Below are the code and all the weights of a small trained network. Each question names an input and a class and asks about switching units off, where a switched-off unit gives its printed mean instead of its output.

import numpy as np


def w(rows, s, z=0):
    codes = np.array(rows[::2]) - 128.0
    scale = np.full(codes.shape[1], s)
    scale[-1] = z or s
    return codes * scale


def f(y):
    return np.maximum(y, 0)


def log_softmax(a):
    a = a - a.max(-1, keepdims=True)
    return a - np.log(np.exp(a).sum(-1, keepdims=True))


def net(x, mask):
    res = np.array(x, float).reshape(1, 3) / 4 @ E
    y = f(res @ A[0][:, :-1].T + A[0][:, -1])
    res = res + np.where(mask, y, B[0][:, -1]) @ B[0][:, :-1]
    return log_softmax(res[-1] @ U[:, :-1].T + U[:, -1])


A, B = {}, {}
E = w([
[164,27,174],'x0',
[238,169,138],'x1',
[118,101,3],'x2',
],0.013)
A[0] = w([
[186,113,195,135],'n1',
[126,95,126,192],'n2',
[166,52,159,147],'n3',
[43,200,99,87],'n4',
[134,255,152,144],'n5',
[99,206,166,167],'n6',
[155,60,90,111],'n7',
[148,142,139,188],'n8',
[175,117,186,121],'n9',
[145,145,96,80],'n10',
[179,160,120,125],'n11',
[195,155,15,152],'n12',
[124,141,168,32],'n13',
[15,90,140,118],'n14',
[104,101,46,124],'n15',
[114,141,209,91],'n16',
[64,100,38,254],'n17',
[113,134,193,115],'n18',
[151,124,102,155],'n19',
[118,114,183,120],'n20',
[80,93,197,169],'n21',
],0.018,0.007)
B[0] = w([
[111,68,109,203],'n1',
[149,140,103,165],'n2',
[111,142,87,200],'n3',
[90,161,81,202],'n4',
[161,129,185,213],'n5',
[160,87,176,191],'n6',
[174,80,152,182],'n7',
[120,120,147,161],'n8',
[125,91,105,189],'n9',
[95,141,103,149],'n10',
[81,155,152,173],'n11',
[114,165,145,233],'n12',
[97,133,145,146],'n13',
[34,119,101,220],'n14',
[118,181,73,205],'n15',
[72,111,150,186],'n16',
[146,120,6,253],'n17',
[78,112,152,177],'n18',
[131,149,156,158],'n19',
[103,106,118,171],'n20',
[44,137,122,201],'n21',
],0.017,0.019)
U = w([
[145,253,216,152],'0',
[124,86,207,54],'1',
[142,97,101,247],'2',
[25,173,38,143],'3',
[57,195,180,99],'4',
[244,174,14,25],'5',
],0.011,0.012)

Each question gives the input, the list of numbers given to net, and the class t.
The units are the neurons (one row each of A and B). Each row of codes is followed by its name. A weight is (code - 128) times the scale printed after its matrix; where a second scale follows, it is the last column's (A, B and U).
mask holds one flag per neuron, in row order. A switched-off neuron (its flag False) gives its mean, the last column of its row in B, instead of its output. The means were averaged over made-up inputs and are rounded, as every weight is.
A unit's drop is (log p(t) with every unit on - log p(t) with that unit switched off) / (log p(t) with every unit on - log p(t) with every unit switched off).
The circuit of an input: a set's keep is (log p(t) with only the set's units on - log p(t) with every unit switched off) / (log p(t) with every unit on - log p(t) with every unit switched off). Starting from the 12 units with the biggest drops (on a tie, the unit counted first), units are removed one at a time, each time the one whose removal leaves the highest keep (on an exact tie, the one counted first), for as long as the keep stays at least 0.8.
circuit, biggest first: the units of the circuit, biggest drop first
unit that matters most: the unit with the biggest drop
k most important neurons: the k neurons with the biggest drops, biggest first
drop when u is switched off: that unit's drop, to one decimal
input [-1,0,6], class 5: circuit, biggest first -> [n14 n21 n17]
input [-8,3,-8], class 1: unit that matters most -> n6
input [8,0,3], class 5: 2 most important neurons -> [n14 n7]
input [-3,1,8], class 5: 2 most important neurons -> [n14 n17]
input [-6,-7,-8], class 4: 3 most important neurons -> [n17 n6 n5]
input [3,3,1], class 2: 2 most important neurons -> [n17 n14]
input [-2,0,5], class 5: 2 most important neurons -> [n14 n21]
input [-5,-5,-7], class 4: drop when n5 is switched off -> 0.1
input [3,5,-5], class 1: drop when n17 is switched off -> 0.4
input [6,8,3], class 2: drop when n17 is switched off -> 0.2
